Below are the code and all the weights of a small trained network. Each question names an input and a class and asks about switching units off, where a switched-off unit gives its printed mean instead of its output.

import numpy as np


def w(rows, s, z=0):
    codes = np.array(rows[::2]) - 128.0
    scale = np.full(codes.shape[1], s)
    scale[-1] = z or s
    return codes * scale


def f(y):
    return y / 2 * (1 + np.tanh(0.7978845608 * (y + 0.044715 * y**3)))


def log_softmax(a):
    a = a - a.max(-1, keepdims=True)
    return a - np.log(np.exp(a).sum(-1, keepdims=True))


def net(x, mask):
    res = np.array(x, float).reshape(1, 4) / 4 @ E
    y = f(res @ A[0][:, :-1].T + A[0][:, -1])
    res = res + np.where(mask, y, B[0][:, -1]) @ B[0][:, :-1]
    return log_softmax(res[-1] @ U[:, :-1].T + U[:, -1])


A, B = {}, {}
E = w([
[254,236,147,88,221,187,157,236,154,174],'x0',
[124,210,158,178,167,57,63,167,104,74],'x1',
[59,140,143,166,146,178,125,95,24,216],'x2',
[108,93,239,161,140,94,71,125,233,89],'x3',
],0.0075)
A[0] = w([
[115,89,157,152,99,46,88,102,166,58,180],'N0',
[92,81,187,160,84,84,53,96,172,85,155],'N1',
[94,91,160,193,127,94,106,113,165,108,141],'N2',
[177,97,136,3,123,168,211,153,198,136,157],'N3',
[181,242,197,135,172,100,61,219,174,121,169],'N4',
[63,59,152,170,96,121,125,87,161,72,190],'N5',
[78,128,182,178,151,242,102,110,121,198,254],'N6',
[176,101,121,24,125,156,210,153,186,130,173],'N7',
[45,53,46,115,8,124,176,47,113,170,133],'N8',
[132,188,118,117,194,174,154,148,72,201,224],'N9',
[127,181,24,163,125,92,165,147,88,120,168],'N10',
[191,136,88,37,125,140,193,123,176,147,159],'N11',
],0.0065,0.0053)
B[0] = w([
[195,201,105,64,140,135,115,114,155,2,226],'N0',
[195,194,67,90,57,127,89,95,204,72,224],'N1',
[140,169,88,94,69,87,63,91,182,67,183],'N2',
[197,166,73,146,120,190,175,183,106,124,200],'N3',
[75,82,178,130,220,111,137,137,152,184,234],'N4',
[102,150,70,139,62,96,114,77,153,131,231],'N5',
[128,129,103,187,141,110,128,139,126,131,218],'N6',
[171,154,59,142,137,192,180,188,108,119,197],'N7',
[69,122,174,167,121,50,97,65,174,174,254],'N8',
[120,135,89,174,122,131,171,142,134,156,213],'N9',
[158,157,77,129,101,156,149,142,160,105,169],'N10',
[194,149,78,148,126,212,161,193,89,109,187],'N11',
],0.0083,0.009)
U = w([
[184,141,56,134,135,229,213,197,118,115,169],'0',
[52,78,194,173,158,96,142,122,137,215,128],'1',
[128,118,209,56,164,99,112,145,150,83,90],'2',
[144,66,230,2,95,186,113,113,49,122,2],'3',
[128,147,60,106,52,112,87,94,152,73,159],'4',
],0.0085,0.0048)

Each question gives the input, the list of numbers given to net, and the class t.
The units are the neurons (one row each of A and B). Each row of codes is followed by its name. A weight is (code - 128) times the scale printed after its matrix; where a second scale follows, it is the last column's (A, B and U).
mask holds one flag per neuron, in row order. A switched-off neuron (its flag False) gives its mean, the last column of its row in B, instead of its output. The means were averaged over made-up inputs and are rounded, as every weight is.
A unit's drop is (log p(t) with every unit on - log p(t) with that unit switched off) / (log p(t) with every unit on - log p(t) with every unit switched off).
The circuit of an input: a set's keep is (log p(t) with only the set's units on - log p(t) with every unit switched off) / (log p(t) with every unit on - log p(t) with every unit switched off). Starting from all 12 units, units are removed one at a time, each time the one whose removal leaves the highest keep (on an exact tie, the one counted first), for as long as the keep stays at least 0.8.
units of the circuit, in order: the units of the circuit, biggest drop first
top k neurons: the k neurons with the biggest drops, biggest first
drop when u is switched off: that unit's drop, to one decimal
input [-4,3,2,-6], class 1: units of the circuit, in order	[N1, N0]
input [-7,4,6,-8], class 1: units of the circuit, in order	[N8, N1]
input [3,5,5,6], class 1: units of the circuit, in order	[N4]
input [-3,0,4,-8], class 1: units of the circuit, in order	[N8, N1]
input [1,-4,-3,7], class 0: top 2 neurons	[N8, N3]
input [-1,-5,-8,3], class 0: top 2 neurons	[N3, N7]
input [0,8,-1,1], class 2: top 2 neurons	[N4, N5]
input [1,6,3,7], class 2: drop when N3 is switched off	0.1
input [4,-2,4,7], class 1: drop when N0 is switched off	0.2
input [-5,-7,-7,-6], class 0: drop when N7 is switched off	0.7
input [1,4,1,4], class 2: drop when N8 is switched off	0.1
